Below is a small trained network, with its code and all its weights. Each question gives an input and a target symbol and asks what happens when units are switched off, that is, made to give their printed mean instead of their output.

import numpy as np


def w(rows, s, z=0):
    codes = np.array(rows[::2]) - 128.0
    scale = np.full(codes.shape[1], s)
    scale[-1] = z or s
    return codes * scale


def f(y):
    return y / 2 * (1 + np.tanh(0.7978845608 * (y + 0.044715 * y**3)))


def softmax(a):
    e = np.exp(a - a.max(-1, keepdims=True))
    return e / e.sum(-1, keepdims=True)


def log_softmax(a):
    a = a - a.max(-1, keepdims=True)
    return a - np.log(np.exp(a).sum(-1, keepdims=True))


def net(x, mask):
    ids = ['ΘΞΦαβδελμπσω'.index(c) for c in x.split()]
    T = len(ids)
    res = E[ids] + P[:T]
    u = 0
    for l in range(2):
        q, k, v = (res @ M[l].T for M in (Q, K, V))
        z = softmax(np.where(np.tri(T) > 0, q @ k.T / 3**0.5, -1e9)) @ v
        res = res + np.where(mask[u], z, O[l][:, -1]) @ O[l][:, :-1]
        u += 1
        y = f(res @ A[l][:, :-1].T + A[l][:, -1])
        res = res + np.where(mask[u : u + 12], y, B[l][:, -1]) @ B[l][:, :-1]
        u += 12
    return log_softmax(res[-1] @ U[:, :-1].T + U[:, -1])


Q, K, V, O, A, B = {}, {}, {}, {}, {}, {}
E = w([
[134,123,129,108],'Θ',
[136,175,150,2],'Ξ',
[134,174,143,148],'Φ',
[185,169,80,104],'α',
[134,65,92,145],'β',
[200,94,128,88],'δ',
[111,117,78,126],'ε',
[79,137,110,138],'λ',
[165,97,104,187],'μ',
[149,68,64,84],'π',
[138,115,152,181],'σ',
[80,74,108,148],'ω',
],0.025)
P = w([
[139,112,253,105],'0',
[121,185,176,116],'1',
[111,185,170,93],'2',
[83,200,139,88],'3',
[74,202,132,77],'4',
[64,224,93,80],'5',
[68,218,92,77],'6',
],0.0058)
Q[0] = w([
[196,148,249,38],'L0H0',
[58,219,139,171],'L0H0',
[75,73,134,238],'L0H0',
],0.012)
K[0] = w([
[232,86,126,249],'L0H0',
[106,230,217,106],'L0H0',
[51,174,99,102],'L0H0',
],0.013)
V[0] = w([
[210,134,193,62],'L0H0',
[108,2,104,53],'L0H0',
[135,184,162,46],'L0H0',
],0.0046)
O[0] = w([
[185,112,131,41,4],'L0H0',
[129,141,1,161,245],'L0H0',
[119,110,174,29,58],'L0H0',
],0.0061,0.0029)
A[0] = w([
[139,152,189,63,55],'L0N0',
[81,105,236,211,75],'L0N1',
[9,131,201,145,65],'L0N2',
[146,35,173,199,206],'L0N3',
[103,88,101,119,126],'L0N4',
[174,178,161,174,211],'L0N5',
[91,150,62,125,74],'L0N6',
[157,148,144,136,229],'L0N7',
[135,140,133,127,46],'L0N8',
[194,97,181,148,173],'L0N9',
[121,129,134,100,66],'L0N10',
[154,99,150,99,249],'L0N11',
],0.011,0.002)
B[0] = w([
[92,167,32,137,135],'L0N0',
[114,205,129,254,196],'L0N1',
[194,154,243,105,242],'L0N2',
[36,228,15,145,254],'L0N3',
[150,84,140,55,202],'L0N4',
[223,151,110,147,148],'L0N5',
[122,46,205,124,209],'L0N6',
[169,158,93,125,129],'L0N7',
[111,98,112,134,110],'L0N8',
[195,135,85,59,141],'L0N9',
[146,126,128,132,114],'L0N10',
[163,199,109,114,132],'L0N11',
],0.0096,0.0059)
Q[1] = w([
[3,134,133,127],'L1H0',
[159,120,202,111],'L1H0',
[177,131,147,40],'L1H0',
],0.011)
K[1] = w([
[110,11,149,217],'L1H0',
[171,139,164,146],'L1H0',
[128,137,129,28],'L1H0',
],0.011)
V[1] = w([
[176,46,149,135],'L1H0',
[158,100,253,70],'L1H0',
[139,215,184,55],'L1H0',
],0.0064)
O[1] = w([
[172,100,163,227,56],'L1H0',
[231,51,81,253,2],'L1H0',
[88,76,71,133,83],'L1H0',
],0.0045,0.0082)
A[1] = w([
[83,115,144,12,162],'L1N0',
[193,89,185,74,56],'L1N1',
[124,157,165,166,153],'L1N2',
[160,116,45,154,93],'L1N3',
[106,79,28,66,86],'L1N4',
[202,117,108,6,173],'L1N5',
[118,205,175,101,139],'L1N6',
[65,34,158,121,43],'L1N7',
[197,97,98,145,20],'L1N8',
[98,79,105,184,142],'L1N9',
[164,128,118,61,2],'L1N10',
[149,62,127,176,190],'L1N11',
],0.011,0.0045)
B[1] = w([
[215,108,146,109,255],'L1N0',
[29,53,147,161,144],'L1N1',
[103,92,73,200,193],'L1N2',
[194,211,145,91,155],'L1N3',
[125,139,240,128,224],'L1N4',
[63,69,29,144,213],'L1N5',
[166,57,145,154,247],'L1N6',
[140,245,52,164,217],'L1N7',
[92,146,116,200,130],'L1N8',
[87,111,162,102,168],'L1N9',
[114,172,160,235,145],'L1N10',
[82,64,151,75,142],'L1N11',
],0.011,0.0068)
U = w([
[173,96,94,104,253],'Θ',
[84,99,99,96,75],'Ξ',
[123,133,114,131,20],'Φ',
[85,163,167,82,165],'α',
[11,176,123,118,151],'β',
[133,118,167,165,148],'δ',
[101,135,61,132,38],'ε',
[141,141,76,123,65],'λ',
[120,200,101,115,192],'μ',
[133,155,113,181,39],'π',
[179,134,119,158,118],'σ',
[123,138,117,113,147],'ω',
],0.013,0.0044)

Each question gives the input, a string of symbols that net reads in full, and the target symbol t.
The units are the heads (3 rows each of Q, K, V and O) and the neurons (one row each of A and B). Each row of codes is followed by its name. A weight is (code - 128) times the scale printed after its matrix; where a second scale follows, it is the last column's (O, A, B and U).
mask holds one flag per unit, layer by layer, with each layer's heads first. A switched-off unit (its flag False) gives its mean, the last column of its rows in O or B, instead of its output. The means were averaged over made-up inputs and are rounded, as every weight is.
A unit's drop is (log p(t) with every unit on - log p(t) with that unit switched off) / (log p(t) with every unit on - log p(t) with every unit switched off).
The circuit of an input: a set's keep is (log p(t) with only the set's units on - log p(t) with every unit switched off) / (log p(t) with every unit on - log p(t) with every unit switched off). Starting from the 12 units with the biggest drops (on a tie, the unit counted first), units are removed one at a time, each time the one whose removal leaves the highest keep (on an exact tie, the one counted first), for as long as the keep stays at least 0.8.
circuit, biggest first: the units of the circuit, biggest drop first
most important unit: the unit with the biggest drop
top k neurons: the k neurons with the biggest drops, biggest first
top k neurons in layer l: the k neurons of layer l with the biggest drops, biggest first
drop when u is switched off: that unit's drop, to one decimal
input λ ω ω β δ ω Θ, target Θ: top 2 neurons in layer 1 => [L1N0, L1N7]
input λ α Ξ ω δ δ μ, target Θ: most important unit => L1N0
input Ξ ω ω ω ω λ ε, target Θ: top 2 neurons in layer 0 => [L0N0, L0N3]
input λ ω α μ Ξ β ω, target Ξ: circuit, biggest first => [L0H0, L1N5, L0N1]
input ε ω π ω ε ω Ξ, target Θ: top 3 neurons => [L1N0, L1N5, L1N6]
input β ω π, target Ξ: circuit, biggest first => [L1N5, L0N3, L1N1]
input Ξ σ λ, target Θ: circuit, biggest first => [L1N0, L0H0]
input Φ ω Ξ ω δ λ, target Θ: circuit, biggest first => [L0H0, L1N0]
input ω β ω Ξ σ μ, target Θ: circuit, biggest first => [L0H0, L1N0, L0N0, L1H0]
input β μ ω λ β Θ, target Θ: top 2 neurons => [L0N3, L1N0]
input ω ω ω π, target Ξ: top 2 neurons in layer 0 => [L0N3, L0N6]
input λ ω μ ω β Φ, target σ: circuit, biggest first => [L1N6, L0N5]
input Θ Θ μ, target μ: top 2 neurons => [L1N3, L0N3]
input ω ω ω μ β, target α: top 2 neurons in layer 0 => [L0N2, L0N1]
input ω δ λ Ξ ω, target Ξ: top 2 neurons => [L1N5, L1N1]
input Θ ω ω β σ ω δ, target ε: circuit, biggest first => [L1N5]
input Ξ μ β β α, target Θ: top 2 neurons in layer 0 => [L0N0, L0N6]
input β ω ω Ξ, target Θ: top 4 neurons => [L1N0, L1N6, L1N5, L0N3]
input μ Θ Ξ α, target Θ: top 3 neurons => [L0N0, L1N0, L1N5]
input λ ω ω μ, target μ: top 2 neurons in layer 1 => [L1N3, L1N5]
input Ξ μ λ β, target Θ: drop when L1H0 is switched off => -0.1
input β β λ, target δ: drop when L0N2 is switched off => 0.2
